In the rows, zero is written as 128.
Each name stands for a flat space through zero: a line, a plane or more. A row that begins with a name and a colon came from that space; any other row is followed by the name of the space it lies nearest, among the names in its block.
z110-z417: [175 169 177 173 146 117 131 105 136  83 132 148 143 114 178 127 165 126
 177 146 129 178 160 123 128 147 125 136 103 120]
z959-z350: [183  91  93  92  63 160  96 160  94 177 126 105 122 140 123  74 120  98
 177  85 127  90 160 139 122 145 147 102 152 160]
z110-z417: [134 165 177 177 175  62 112  63 137 129 111 188 128 104 118 141 146 138
 133 138 133 161 133  99 157 141 126 180  94  81]
z959-z350: [162 136 167 161 103 132 138  97 152 151 156 119 117 149  82 101 176 120
 150 135 122 179 141 114 119  92 121  94 157 130]
z959-z350: [185 136 119 133 116 158 130 157 107 127 117 115 129 113 177 101 128 131
 170 111 143 139 152 133 113 154 137 143 112 159]
z208-z340: [171 120 155 123 104 101 181 147  81 101 118 113 146 127 194 115 115  88
 172  52 126 101 162 200 128 141 122 107 142  88]
z220-z336: [141 149 151  72 121 117 180 121 136  99 130  63 132 151 161 128  99 121
 136 140  86 116 159 181 133 119 144  97 160 123]
z110-z417: [199 123 118 164 200 205 166 138  84 192  99  41 135 109  45 171  99 122
 103  64 205 181  73 156 118  81 101 211 217 252]
z959-z350: [182 115 148  89  93 139 112 119 125 163 106 139 155 155 153 111 104 116
 134 138  96 164 133 111 160 116 180 113  97 101]
z959-z350: [144  96 138 152 100 144 101 144 123 145 130 129 155 143 113 107 160  93
 140 120 119 120  89 124 127 110 125  70 154 112]
z110-z417: [171 132 133 132 137 149  95 144 105 107 109 146 160 114 187 135 117 112
 161 132 132 138 137 122 144 158 149 147  98 146]
z220-z336: [109 119 117  69 121  99 146 116 124 110 117 124 142 143 145 151  98 126
 110 119 108 105 145 161 137 137 131 117 118  80]
z208-z340: [114 134 156 159 126 147 164 169 115  82 149 133 126 121 189 134 118 113
 138 120 131 130 130 143 131 117 133 123 127 154]
z208-z340: [135 132 114 127 132 171 156 141 127 114 147 121 118 128 129 156 121 145
 120 121 159 176 151 128 110 117 117 156 118 175]
z557-z766: [159 158 202 188 189 116 173  94 131  88 113 149 172 119 158 184 141 125
 112 128 144 220  99 136 145  98 115 157 110  94]
z953-z386: [151 121 110 122 166 161 109 167  83 121  89 126 159 102 180 157  76 116
 126 110 150 114 102 137 150 153 148 182 113 173]
z953-z386: [127 144 158 149 122 127 108 119 131 150 142 184  99 121 138 116 106 133
 135 147 125 159 154  74 167 122 173 175  89 160]
z110-z417: [116 117 116 110  97 141 183 132 148 108 154 114 123 152 122 138 150 146
 109 116 134 163 146 149  90 104  99  91 123  98]
z557-z766: [128 116 128 155 110 159 114 151 132 101 149 148 142 131 147 130 159 118
 142 136 137 148 124 115 113 126 117  99 116 136]
z208-z340: [135 151 122 112 150 143 204 115 144 109 142  49 113 137  97 153 135 152
 112 118 145 157 145 176  86 104  88 129 176 155]
z220-z336: [185 160 102  56 134 116 118 104 146 143  85  53 135 132 143  91 122 159
 151 166  92 108 149 146 112 168 146 120 131 115]
z557-z766: [ 63 124 126 162 137 124 159 175 125 100 133 153 114 108 172 130 117 142
  95 123 137  99  87 124 122 123 122 132 103 116]
z557-z766: [127 121 128 131 130 146 112 185 121 144  91  88 146 120 176  81 107 119
 121 154  93  66  47 125 139 127 165  94 143 133]
z208-z340: [133 111 122 168  89 112 153 138 136 194 130 106  92 129  71  53 177 139
 129  90 136 105  94 124  89 104 103  86 163  95]
z208-z340: [139 141 156 158 135  93 187 138 120 116 107 118 130 113 173 105 138 136
 130  96 127 121 107 158 114 127 115 119 121  70]
z110-z417: [153 128 155 123 135 137 147 132 107  97 134  87 154 138 142 148 118  84
 153 109 120 119 138 178 138 118 124 106 181 152]
z959-z350: [ 94 120 147 190 109 120 136 146 128 116 168 143 103 122 110 105 169 106
 146 108 137 102 123 129 114 113 101  94 162 136]
z953-z386: [101 117 108 143 129 177 158 175 131  84 149 116 135 127 153 154 139 137
 109 128 151 144 108 139  95 115 102 111 125 154]
z208-z340: [105 120 145 130 140 101 164 120 103 125 127 169 123 122 136 167  88 121
 102  82 146 138 140 142 155 116 129 173 109 109]
z208-z340: [168 158 125  97 137 135 147  99 160 125 119  67 132 141 117 120 149 157
 135 164 112 160 144 140 101 130 121 112 140 126]
z557-z766: [ 98 129 123 121 101  92 108  98 133  83 169 203 112 130 135 150 149 125
 156 122 135 134 214 121 127 162 109 133  84  98]
z959-z350: [103 136 150 130 144  68 189 105 120 101 125 133 125 124 136 151 122 128
 113  87 131 116 140 174 127 125 100 134 132  65]
z220-z336: [129 106 113 115  99  91 125 131 112 157 105 157 127 125 140  99 125 130
 128  92 124  97 126 130 129 146 132 121  97  61]
z557-z766: [156 140 149 109 147  95 126  90 127 155  97 116 140 132 115 127 111 125
 125 130 109 130 122 134 153 127 145 142 135  99]
z953-z386: [168 138 147 134  90 182 160 145 156 134 149 117 120 149 155 101 146 152
 134 156 122 210 141 100 109  95 151 106 100 148]
z557-z766: [124 134 125 114 116  92 133  79 135 135 149 158 102 134  86 140 139 138
 136 109 140 149 193 127 125 136 110 150 116 107]
z959-z350: [129 152 143 135 136  98 131 112 135 139 129  95 103 121 110  95 135 127
 150 135 110  89 137 139 129 136 129 123 168 138]
z557-z766: [138 158 126 137 121 128 129 124 137 111 152 124  93 115 138 105 144 144
 168 139 133 129 184 121 111 153 124 143 124 165]
z220-z336: [103 121 152 184 131 144 130 141 129 122 154 156 122 125 116 137 144 114
 119 126 143 147 104 108 134  99 121 126 137 150]
z220-z336: [108 153 146 168 161 112 128 120 138 139 130 111 103 110 100 113 136 134
 126 144 128 107 104 117 132 121 124 145 162 158]
z953-z386: [112 128 122 147 125 121 146 158 131 141 114 115 115 115 146  91 134 144
 116 125 124  96  87 126 112 127 128 114 126 110]
z208-z340: [140 138 130 108 154 100 156 106 118 114 105 121 143 123 141 156 112 135
 119 107 134 135 137 159 130 139 116 152 118  94]
z953-z386: [109 130 139 163 116 145 146 159 137 152 134 151 100 120 145  98 122 151
 107 137 131 145  98  88 130 104 151 140  99 140]
z220-z336: [128 124  71  75 143 118 144 115 121 111 111 105 136 124 117 163 122 153
 115 102 153 119 156 167  94 161  88 148 118 104]
z208-z340: [139 104 111  93 110 114 130  91 112 180 129 153 113 142  65 149 103 128
 112  80 150 152 167 127 142 117 127 166 123 119]
z953-z386: [ 93 104 105 128 110 131  98 143 148 152 120 155 131 134 117 110 141 145
  94 154 116 116  79  89 124 121 135 100  99  90]
z953-z386: [119 127 129 145 141 104 113 134 111 163 106 138 113 108 122 104 108 125
 125 113 128  85 102 118 148 136 143 155 133 130]
z953-z386: [117 127 105  97 151 140 142 144 126  54 115 121 174 127 189 181 124 134
 114 138 132 132 124 164 109 153 105 117  99  98]
z220-z336: [164 114 134 120  99 156 127 145 122 126 132 115 148 144 147 117 136 108
 148 122 120 143 133 137 124 120 137  93 134 131]
z110-z417: [100 132 127 142 117 143 184 164 144 115 143  91 107 130 142 108 139 148
 108 130 126 120 103 142  96 103 114  97 144 130]
z110-z417: [109 111 113 125 159 136 125 168  90 128  92 138 148 106 169 153  73 120
  99 105 141  92  80 137 152 138 144 168 113 137]
z959-z350: [107 189 176 126 155  76 143  95 153 124 127 128  85 115 154 104  96 153
 132 180  86 115 155 108 166 134 173 166 116 136]
z220-z336: [136 144 110 142 145 155 115 122 140 124 135 147 117 114 122 143 139 160
 126 148 157 175 144  94 113 139 121 171  94 163]
z959-z350: [ 79 154 140 140 153 104 127 112 150 118 143 133  98 119 112 131 122 144
 113 164 116 111 128 111 140 125 132 146 134 145]
z959-z350: [ 86 131 158 182 103 135 160 151 131  93 181 201  94 122 164 135 135 132
 129 118 148 168 160  99 131 109 129 143  83 140]
z953-z386: [105 163 170 199 110  87 168 149 139 173 140 136  46  99 142  29 135 155
 144 125 114  91 119  94 130 115 154 142 129 136]
z110-z417: [165 140 144 143 121 130 113 100 145 147 132 131 127 134 106 109 160 134
 149 144 126 167 141 106 123 125 129 122 125 126]
z208-z340: [110 120 131 117 133 143 154 123 112 123 149 165 115 132 122 181  84 129
 102 101 157 173 164 125 150 108 135 185 105 161]
z110-z417: [102 125 117 140 118 134 164 132 155 170 138  96  92 136  71 100 145 158
  91 130 132 132  94 117 100  89 113 111 154 128]
z557-z766: [120 132 113 143 131 137 114 138 138 150 122 132 112 116 118 106 136 151
 119 144 134 125 107  99 119 131 131 139 116 140]
z953-z386: [201 158 165  85 113 107 134  70 145 129 119 122 144 152 148 121 129 132
 162 151  95 189 192 131 145 135 157 125 103  94]
z557-z766: [144 111 158 152 103 129 137 112 130  97 155 165 157 149 130 152 168 100
 143 109 135 180 147 136 123 109 105  90 119  88]
z220-z336: [130 107 112 117 114 139 107 133 107 129 133 174 133 127 136 150 110 118
 131 105 148 141 155 117 141 140 134 154  95 135]
z220-z336: [172 139 143 138  91 119 173 145 113 149 128 116  97 121 163  71 129 134
 166  87 130 129 165 142 114 132 139 129 122 123]
z557-z766: [144 134 133 136  99 144 144 176 127 142 126  70 108 126 160  55 132 122
 157 133 101  77 109 141 113 126 147  83 165 154]
z110-z417: [ 77 129  88 125 135 155 178 180 123  88 149 103  98 112 155 143 111 153
 107 113 155 101 133 154  91 133 101 142 130 169]
[137  95  88 144 108 153 104 155 104 155 128 152 123 116 110 118 140 126
 136  87 167 122 124 115 109 141 111 140 117 143] | z208-z340
[ 98 144 120 130 147  80 109 104 147 154 103 156 109 111 118 108 126 164
 105 153 117 106 107  94 136 147 138 154  92  84] | z220-z336
[ 76 103  96 122 121 133  81 126 140 108 152 158 136 137  93 155 150 119
 114 147 132 107 123 114 121 135 105 102 129 124] | z953-z386
[159 109 125  94  92 144 116 123 127 121 135 129 155 155 136 133 136 109
 146 126 116 149 155 138 127 128 133  91 121 110] | z110-z417
[155 140 168 142 113 159 177 147 127 104 157  80 124 143 150 119 131 105
 154 123 119 149 146 159 123  96 133  98 174 174] | z220-z336
[201  75  78 102  89 142  33 145  82 191  82 132 169 127 114  84 137  87
 177  86 133  74 115 127 131 174 138 105 135 114] | z220-z336
[104 140 144 130 111  70 186  88 132 125 160 154  82 131  99 131 135 141
 130  83 141 140 195 149 118 121 101 146 124  89] | z557-z766
[144 177 170 143 170  71 180  94 134 158  94 100 100 107 130 101 106 157
 118 125 115 127 117 136 144 122 144 175 135 106] | z557-z766
[168  90 138 122  69 137 139 129 112 156 140 138 141 157 112 110 145  96
 147  79 130 151 146 142 124 104 126  84 138  96] | z959-z350
[131 102 116 128 119 149 168 145 132 165 107 126 140 139 117 131 125 154
  73 108 144 171  72 120 111  89 124 123 105  88] | z110-z417
[158 149 167 137  99 123 165  95 152 144 160 115  99 150 100 103 152 134
 148 131 117 182 175 123 122  96 132 113 144 133] | z953-z386
[126 129 128 166 135 131  97 129 135 152 123 152 121 114 111 109 149 137
 128 141 137 133 100  90 128 130 129 138 117 134] | z220-z336
[108 134 147 112 141  93 107 102 144 147 112 114 134 138 105 118 117 119
 112 161  87  93  98 124 157 119 149 108 152 103] | z959-z350
[110 127 100 139 149 150  94 140 138 122 125 127 133 116 116 137 143 141
 118 155 140 120 100 108 114 141 116 133 125 151] | z208-z340
[149 138 150 141 136 142 131 129 113 145 128 145 117 120 139 132  98 124
 134 120 139 157 142 110 155 119 156 175 117 171] | z953-z386
[ 99 107 107 138 140 130  89 159 116 123 113 118 147 117 129 122 132 107
 123 133 122  61  73 134 128 142 120 102 154 129] | z959-z350
[152 143 141 103 161  68 117 101 105 148  68 136 146 109 160 123  86 128
 129 116 109  93 119 141 166 161 156 169 105  77] | z953-z386
[161 146 140  97 131 128 126  95 132  85 141 126 148 141 146 162 130 118
 158 140 122 164 192 148 132 145 126 130 121 132] | z953-z386
[119 125  82 105 160 154  92 120 131 157 111 125 125 119  83 155 107 154
  96 146 151 136 112 101 129 137 128 178 120 170] | z557-z766
[144  91 106 137 113 210 108 182 122 124 134  98 165 143 129 136 143 105
 123 135 139 141  77 127 109 104 122  81 154 173] | z557-z766
[159 121 133  76 109 124  88 106 114 123 126 139 151 147 142 140 102  96
 159 134 103 124 177 135 162 148 159 124 123 130] | z208-z340
[108 116  33  58 171 148 119 130 113 121 101  91 135 114  95 190  93 161
  90 112 170 101 134 159  97 167  90 182 127 157] | z959-z350
[129 131 128 187 157 173  90 150 144 114 120 165 155 110 149 142 162 146
 114 172 150 179  69  72 120 126 125 139  85 144] | z557-z766
[147 129 101 133 131 129 136 129 136 138 111  98 131 121 114 109 163 151
 130 120 142 126 110 138  87 140  97 113 133 105] | z220-z336
[128 114 131 164 121 162 159 132 134 100 157 169 140 135 126 172 161 137
 110 107 172 213 134 119 102 101  93 131  95 119] | z959-z350
[138 137 153 156 131 114 160 116 145 127 117 154 138 128 147 127 152 152
 109 130 132 182 107 113 119 111 122 126  85  68] | z110-z417
[186 103 184 163  55 142 134 170 101 164 136 125 132 146 169  47 137  70
 184  93  97 114 120 132 149  99 171  62 156 125] | z220-z336
[121 129 138 186 102 157 113 153 136 129 172 139  96 122 113  92 169 118
 160 135 140 130 137  99 112 118 120 108 149 182] | z959-z350
[138 125 132 101 111 121 160 117 159 134 109 122 150 152 144 122 142 158
  94 149 105 170 102 124 113 107 132  90  89  47] | z953-z386
[110 127 163 124 131  90 103 122 132 139 105 133 146 135 146 106 111 104
 120 157  76  81  83 121 171 122 166  97 137  86] | z959-z350

Rows lie near named flat spaces through zero. A row that begins with a name and a colon came from that space; any other row is followed by the name of its block's space that it lies nearest.
z605z962: [163 165 171 144 112 193  95 115 111  86 199 139 119 133 126  95 118 108
 152 108 113  76  84 115 147 146 189 120 112  75]
z442z579: [163 138  94  91 148  78 119 175 164  93 142 150 124 151 118 137 151  94
 142 159  90 107 135 173 141 109  64 131 168 131]
z166z80: [ 94 124  77 140 111 140 144 150 167 132 137 146 145  45 113 111 124 170
 152 134 129 143 120 138 123 120 134 101 133  99]
z372z470: [141 113 129 132 139 119 141 122 135 120 112 145 144  96 113 110 119 137
 133 115 101 102 110 124 130 129 115 137 133 114]
z819z850: [154 148 136 124 120 114  95 142 118 118 165 116 116 147 114 134 129  99
 118 123 101 111 130 131 135 124 128 139 153 126]
z605z962: [176 153 198 124 119 130 109 123 122  92 137 154 107 150 123 121 108 112
  94 127 104  84 118 124 148 125 136 153 144  67]
z605z962: [114 126 128 127 145 136 143 115 118 135  99 144 129 104 131 116 123 144
 124 140 146 126 149 120  98 141 113 139 121 124]
z819z850: [111 126 104 124 131 102 146 139 171 137 104 139 129 119 134 142 129 150
 129 136 127 148 131 151 145 108 108 115 131 112]
z746z732: [ 88  84  65 175 113 130 157  96 157 119  87 109 166  71 133 117 143 159
 203  86 142 180  69 107 160 121 104  90  89 142]
z442z579: [147 165 107 148 136 111  73 107  98 120 166  93 115 130 107 123 133  83
 150  94  93 113 144 108 118 141  97 150 145 139]
z819z850: [136 112 133 119 137 140 151 129 145 111 115 153 139 126 135 115 129 138
 141 137 131 116 111 137 136 128 128 119 116 119]
z746z732: [101 113 171 136 108  95 158 122 132 152  49 113 115 182 174 185 134 153
  84 135 174 185  81 129 175  99 136 120 104 112]
z372z470: [106 117  58 131 193 107 157  79 168 144  77 142 147  95 125 104 125 145
 179 107 115 132 188 134 101 141  52 132 106 155]
z372z470: [123 153  94 111 149 116  97 164 100 187 199  89 129 140 108 141 135 105
 116 126  92 101 142 146  97 138 167 132 153 177]
z442z579: [ 91 151 120 141 127 128 163 152 159 129  84 162 127  91 163 143 140 178
 140 154 153 134  31 153 160 111 139  97 105  37]
z605z962: [141 113 142  89 145 131 141 179  97 148 149 130 139 162 134 139 146 114
 106 165 126  95  94 152 112 133 166 127 137 166]
z819z850: [162 149 174 109 141 125 114 137 112 131 153 123 113 203 143 147 131  98
 106 130 111  93 100 144 151 126 162 135 127 124]
z746z732: [143 181 117 110 179 116 109 130 123 131 145 138 109 161 139 130 140 101
 141 140 107  85 132 153 116 140 107 140 129 111]
z166z80: [ 97 103 116 115 107 138 152 156 150 164 135 126 137 115 127 139 121 161
 104 147 149 159 153 142 120 116 169 106 131 151]
z372z470: [166 137 148 128 147 149 109 107 111 115 166 132 132 133 109  97 114 104
 138 102  90  75 137 117 118 148 142 145 129 131]
z605z962: [126 141 107 151 102 162  99  95 139  92 161 125 119  95 111  98 117 120
 162 109 138 150 191 103 116 139 109 124 127 125]
z746z732: [144 118 145 104 152 139 144 120 118 103 101 163 125 132 132 109 128 122
 123 158 145 111 169 127  95 143  92 148 128 135]
z442z579: [109 167  56 135 172 113 110 108 159 160 156 108 126 129 126 127 133 120
 176 100  99 125 160 149 123 134 108 116 117 143]
z746z732: [121 101 118 101 140 119 141 153  91 135 106 127 134 134 130 134 149 117
 114 169 157 138 151 127  83 138 100 142 140 185]
z442z579: [118 155  96 143 123 106 105 131 132 118 131 112 116 126 133 143 146 115
 151 125 128 149 114 131 141 120  95 123 134 116]
z746z732: [110 205 120 113 175  84 113 134 164 200 140 114  93 194 156 178 123 132
  98 124 101 114 136 180 152 111 152 125 125  90]
z819z850: [115 179 117 140 117  90  89 142 126 157 149  99 100 133 123 161 127 120
 101 121 111 140 134 135 135 114 127 137 155 100]
z819z850: [119 127 135 103  87 116 134 181 166 120 135 133 110 169 149 169 142 135
  99 173 159 173 127 164 163  92 144 100 143 118]
z442z579: [145  78 117 103 111 111 152 179 149 106 131 129 153 156 132 144 155 118
 140 149 123 137  70 155 166 104 131 101 136 166]
z605z962: [135 143 161 113 141 150 141 123 135 117 116 169 115 126 137 114 113 142
 108 152 141 104 153 135 112 136 133 138 124  88]
z819z850: [111 129 141 102 118 169 131 154  94 132 143 139 116 134 139 126 135 129
 103 182 183 140 172 128  78 144 152 129 131 152]
z819z850: [ 98 157  42 127 146 124 115 145 184 173 196  98 135 136 127 140 140 130
 179 107  99 138 133 171 148 117 158  83 118 152]
z746z732: [144 107 118 122 130 166 120 122  73  66 128 137 135 119 128  94 158  90
 173 156 167 127 139  99  82 160  79 139 122 174]
z372z470: [ 98 155 107 147 120  97 106 136  96 156 114 100 114  99 124 150 136 130
 110 130 137 152 127 114 105 128 106 143 147 120]
z166z80: [140  78 139 148 125  87 153 105 147 139  82 120 156 105 107 127 108 148
 117  80  86 127  99 112 160 112 116 138 131 133]
z372z470: [133 118 157 113 119  98 125 141 102 141 103 117 115 156 129 154 129 118
  76 147 140 143 153 123 116 121 114 152 151 150]
z166z80: [128 115 109 138  86 114 113 150 152 124 162  97 133 138 119 147 135 121
 137 111 116 161 107 134 169 103 145 103 140 145]
z442z579: [157  93 165 122 138 143 127  98  66 102 106 119 134 164 130 114 137  92
 128 127 147 120 141  92 102 153 105 157 117 187]
z819z850: [129 121 121 104 121 120 133 155 152 132 142 126 124 166 136 148 137 122
 120 149 135 145 143 154 142 112 136 113 134 151]
z166z80: [ 84 145 111 138 104 122 118 139 103 140 106 113 108 107 140 151 141 138
 111 158 182 183 153 116  99 127 106 130 136 127]
z819z850: [115 113 117 128 145 137 167 121 172 133 103 147 145 134 151 127 130 157
 157 123 132 129  85 150 162 119 144  97  92 111]
z166z80: [149 118 128  94 152 182 154 131 171 100 159 184 140 125 126  84 116 137
 154 151 125  87 168 155 114 141 147 112 114 124]
z605z962: [126 122 149 109 153 137 158 145 121 148 112 146 136 148 149 134 134 142
 117 149 135 101  80 147 130 131 162 121 110 120]
z372z470: [121 148 128 134 124 145 112 133 115 148 163 122 125 105 115 120 116 133
 118 121 118 112 135 124 111 137 163 130 135 117]
z372z470: [164 101 159 109 153 165 145 122 118 127 156 151 152 127 110  89 109 125
 128 117  96  63 126 127 113 149 172 136 121 146]
z166z80: [124 114  91 136 142 131 130 135 113 135 143 118 153  92 113 111 139 125
 162 115 108 110  95 123 114 140 128 123 127 152]
z746z732: [187 126 184 115 159 114 124 118  83  91 106 152 127 152 122 112 128  93
 114 130  97  62  96 115 121 144  98 171 139 115]
z372z470: [ 98 133  86 128 160 111 129 137 100 186 128 110 140  86 112 127 129 139
 122 126 114 116 141 127  78 144 127 141 139 158]
z819z850: [ 89 155 116 156 109 129 110 120 103 153 123 107 114  86 126 136 123 145
 114 124 151 157 140 105 104 134 130 134 132 108]
z605z962: [102 120  93 117 142 141 149 156 124 145 128 138 143  98 133 122 143 145
 143 156 145 127 113 142 101 136 136 113 123 142]
z442z579: [136 112 109 100 163 131 145 151 115 135 135 137 145 141 131 121 147 116
 144 151 123 100 116 147 106 140 126 126 126 168]
z442z579: [129 138 108 117  99  96 109 146 182 123 148 126 109 134 111 146 117 126
 106 135 116 165 204 149 142  99 102 125 165 126]
z372z470: [105 144 112 139 118 108 109 149  83 145 123  94 119 130 138 156 154 115
 123 140 149 152  90 119 118 129 121 131 136 140]
z605z962: [147 104 145 146 103 138 134  92 149  66  97 151 130 105 121 103 117 131
 147 114 137 145 146 102 145 124  84 133 123 106]
z166z80: [130  85 163 156  88 110 135 102 120 129  87 115 138  94 105 127 101 148
  91  95 123 154 135  87 138 117 123 147 140 128]
z605z962: [131 128 116 154  98 149 101  83 151 100 156 105 121 137 120 116 118 114
 161  88 132 166 178 105 149 126 119 116 115 144]
z166z80: [151 134 122 112 158 111 129 147 152 154 167 116 141 179 131 142 134 113
 142 106  74  85  72 165 170 118 171 110 121 138]
z746z732: [182 169 181 109 177  82 116 142  96 116 108 149 110 181 141 145 138  92
 101 139  82  49  54 147 146 129 106 166 144  76]
z746z732: [116 167 100 112 157 117 154 160 176  97  94 188 117 111 160 132 151 149
 158 179 142 114  78 176 144 115  86 108 121  45]
z442z579: [ 94 146 101 126 128 135 132 172 103 148 134 128 129  97 140 139 152 142
 131 164 154 131  80 140 105 133 145 114 131 116]
z372z470: [144  72 148  86 159 143 165 185  78 185 157 132 174 118 105 114 126 136
  90 147  94  55  79 141  85 147 210 137 142 193]
z166z80: [149 111 112 117 112 137 127 134 169  87 155 136 134 148 125 119 135 113
 161 128 122 139 143 143 156 116 117 106 128 144]
z442z579: [107 127 116 123 103 125 128 167 119 131 131 124 124 115 133 145 143 135
 115 160 155 155 115 135 120 119 133 118 142 129]
z166z80: [124 173 110  85 223 131 151 144 131 173 132 158 125 172 162 131 145 126
 143 161 115  59 106 183 104 148 144 125 102 120]
z746z732: [ 85 138 113 120 105 116 136 166 139 157 118 114 113 147 156 173 146 147
 106 165 173 182 118 151 138 106 145 103 128 127]
[ 93 145 109 134 119 142 125 152 119 174 156 119 129  82 118 130 120 155
 111 134 131 129 126 131 102 132 175 119 136 117] | z372z470
[141 131 186 138 108 144 132 105 113  80  85 143 108 168 163 137 135 121
 123 140 173 146  95 111 157 125 115 130 103  90] | z746z732
[ 84 156  75 136 143 111 115 128 128 176 136  81 118 162 153 165 153 123
 151 122 148 169 126 143 132 125 131 106 108 162] | z746z732
[173 139 199  99 109 162  94 134  97 116 192 116 103 219 131 135 119  83
  86 138 132 108 170 127 130 135 184 140 136 157] | z372z470
[ 73 139 117 140 150 119 161 108 145 185  72 124 125 127 162 154 125 174
 118 127 160 159 116 138 133 123 141 114  92 108] | z819z850
[153 135 151 151 110 125 103 106 111  95 130 125 122 113 112 115 119 112
 129 103 110 118 120 100 137 131 109 147 139 103] | z605z962
[143 142 148 147 120 134 123 113 134  93 120 138 123 131 139 123 130 124
 149 114 124 118  75 122 163 124 124 122 114  80] | z746z732
[139 113 121 108 155 114 136 125 124 131 114 138 134 129 116 118 125 119
 121 137 117 114 175 130  98 137  95 149 140 161] | z819z850
[165 124 167 127 153 150 149  84 155  81  99 190 132 100 118  79  96 141
 136 117 106  78 152 119 126 141 102 149 118  71] | z166z80
[142 150 152 114 146 129 107 152  72 160 165 111 123 152 124 136 132 105
  99 135 109  82 102 130 104 144 170 147 141 141] | z605z962
[157 140 190 100 146 201 136 128  99 108 160 171 121 154 141  95 117 122
 116 159 146  67 132 131 101 158 186 133 108 109] | z605z962
[138  93 158 136 118 115 147 142  79 105  77 130 143 119 137 134 149 125
 121 141 143 124  40 107 134 129 112 140 127 126] | z372z470
[150 120 126 117 135  82 115 151 103 125 122 105 129 166 126 153 151  92
 121 132 109 124  98 133 138 120  98 142 149 162] | z372z470
[117 129 108 114  98 114 115 180 122 129 152 118 122 120 120 147 144 122
 110 162 140 153 135 140 117 115 127 122 161 143] | z442z579
[143 156 144 154 128 117  99 108 104 121 137  96 118 168 142 145 140 100
 146  93 112 119  59 116 168 128 136 128 112 110] | z746z732
[126 158 174 136 113  81 102 117  99 149  94  91  89 201 154 186 132 108
  72 125 147 163 126 119 153 111 117 151 135 118] | z166z80
[118 128 116 129 123 113 143 141 179 143 131 119 133 164 150 157 136 142
 142 116 119 145  74 160 190 100 158  90 109 114] | z605z962
[105 153 104 107 139  98 130 155 164 173 135 123 113 151 137 161 128 141
 102 146 125 144 160 167 132 109 136 118 141 127] | z605z962
[136 106 103 127 105 159 128 144 145  89 164 139 145  99 113 101 135 124
 167 133 129 131 126 129 130 129 132 106 131 142] | z819z850
[136 118 171 110 125 122 140 128 132 144 110 141 118 148 128 137 106 139
  74 141 132 126 169 131 121 122 142 145 138 126] | z746z732
[125 152 159 125 144 151 150 111 156 120 102 175 115 120 147 115 109 158
 118 142 141 108 132 139 132 130 138 127 108  58] | z605z962
[115 100 172 115 123  97 153 140  98 175  71 141 127  85 106 136  96 164
  31 150 133 128 179 110  77 127 126 173 165 127] | z372z470
[160 121 148 119 153  98 109 124  66 131 120 106 128 159 117 133 138  84
 110 123 106  98 126 110 103 144  98 169 147 173] | z372z470
[105 157 156 132 111 119 118 130 112 151 109 120  98 143 145 158 122 139
  80 146 161 156 147 124 121 121 137 138 133 101] | z166z80
